Below is a small trained network, with its code and all its weights. Each question gives an input and a class and asks what happens when units are switched off, that is, made to give their printed mean instead of their output.

import numpy as np


def w(rows, s, z=0):
    codes = np.array(rows[::2]) - 128.0
    scale = np.full(codes.shape[1], s)
    scale[-1] = z or s
    return codes * scale


def f(y):
    return y / 2 * (1 + np.tanh(0.7978845608 * (y + 0.044715 * y**3)))


def log_softmax(a):
    a = a - a.max(-1, keepdims=True)
    return a - np.log(np.exp(a).sum(-1, keepdims=True))


def net(x, mask):
    res = np.array(x, float).reshape(1, 8) / 4 @ E
    y = f(res @ A[0][:, :-1].T + A[0][:, -1])
    res = res + np.where(mask, y, B[0][:, -1]) @ B[0][:, :-1]
    return log_softmax(res[-1] @ U[:, :-1].T + U[:, -1])


A, B = {}, {}
E = w([
[36,136,135],'x0',
[57,90,175],'x1',
[35,121,151],'x2',
[208,68,119],'x3',
[224,121,34],'x4',
[189,39,45],'x5',
[61,227,113],'x6',
[68,150,4],'x7',
],0.0045)
A[0] = w([
[128,132,8,208],'N1',
[90,169,154,109],'N2',
[189,50,211,108],'N3',
[205,167,181,193],'N4',
[111,58,138,126],'N5',
[114,74,227,144],'N6',
[185,147,98,99],'N7',
[139,145,155,33],'N8',
[101,111,114,73],'N9',
[132,111,177,147],'N10',
[177,130,122,32],'N11',
[127,51,123,115],'N12',
[136,97,182,41],'N13',
[34,155,87,234],'N14',
[65,159,223,47],'N15',
[107,10,194,147],'N16',
[204,121,134,90],'N17',
[107,138,57,240],'N18',
[130,189,155,187],'N19',
[160,142,155,3],'N20',
[117,114,32,252],'N21',
[231,136,88,152],'N22',
[47,182,107,235],'N23',
[147,199,37,107],'N24',
[238,116,125,152],'N25',
[119,74,166,47],'N26',
],0.012,0.0042)
B[0] = w([
[204,80,142,242],'N1',
[134,166,155,167],'N2',
[26,95,121,202],'N3',
[186,157,195,193],'N4',
[71,95,158,151],'N5',
[16,202,139,202],'N6',
[221,98,255,159],'N7',
[174,119,97,111],'N8',
[77,192,141,119],'N9',
[80,176,152,154],'N10',
[181,97,210,129],'N11',
[5,196,49,156],'N12',
[109,219,183,130],'N13',
[149,122,75,252],'N14',
[154,135,173,209],'N15',
[19,133,163,206],'N16',
[82,97,199,168],'N17',
[147,104,64,214],'N18',
[238,152,150,179],'N19',
[162,79,111,110],'N20',
[171,67,61,240],'N21',
[175,35,241,229],'N22',
[228,163,100,253],'N23',
[117,62,187,191],'N24',
[151,86,252,228],'N25',
[48,138,191,130],'N26',
],0.0058,0.0061)
U = w([
[130,190,85,3],'0',
[36,154,106,79],'1',
[164,39,82,220],'2',
[218,1,233,100],'3',
],0.0097,0.0031)

Each question gives the input, the list of numbers given to net, and the class t.
The units are the neurons (one row each of A and B). Each row of codes is followed by its name. A weight is (code - 128) times the scale printed after its matrix; where a second scale follows, it is the last column's (A, B and U).
mask holds one flag per neuron, in row order. A switched-off neuron (its flag False) gives its mean, the last column of its row in B, instead of its output. The means were averaged over made-up inputs and are rounded, as every weight is.
A unit's drop is (log p(t) with every unit on - log p(t) with that unit switched off) / (log p(t) with every unit on - log p(t) with every unit switched off).
The circuit of an input: a set's keep is (log p(t) with only the set's units on - log p(t) with every unit switched off) / (log p(t) with every unit on - log p(t) with every unit switched off). Starting from the 12 units with the biggest drops (on a tie, the unit counted first), units are removed one at a time, each time the one whose removal leaves the highest keep (on an exact tie, the one counted first), for as long as the keep stays at least 0.8.
circuit, biggest first: the units of the circuit, biggest drop first
k most important neurons: the k neurons with the biggest drops, biggest first
drop when u is switched off: that unit's drop, to one decimal
input [-4,-6,6,-2,8,0,4,3], class 3: circuit, biggest first	[N24, N22]
input [-1,1,-4,4,-8,4,3,5], class 2: most important neuron	[N6]
input [7,0,5,-3,7,3,-2,-3], class 1: circuit, biggest first	[N22, N25]
input [-8,3,-5,1,-4,-8,3,5], class 0: 3 most important neurons	[N22, N25, N1]
input [3,0,7,-5,-2,-1,2,5], class 0: 2 most important neurons	[N23, N22]
input [-5,4,6,-2,1,8,-6,4], class 2: 2 most important neurons	[N12, N21]
input [4,1,3,-8,1,-3,-4,3], class 0: 2 most important neurons	[N22, N23]
input [-7,7,-8,-6,-6,1,8,-2], class 0: 2 most important neurons	[N22, N25]
input [1,1,8,6,8,-3,-5,-4], class 1: drop when N12 is switched off	0.2
input [-4,6,3,4,1,7,4,-1], class 2: drop when N14 is switched off	-0.1
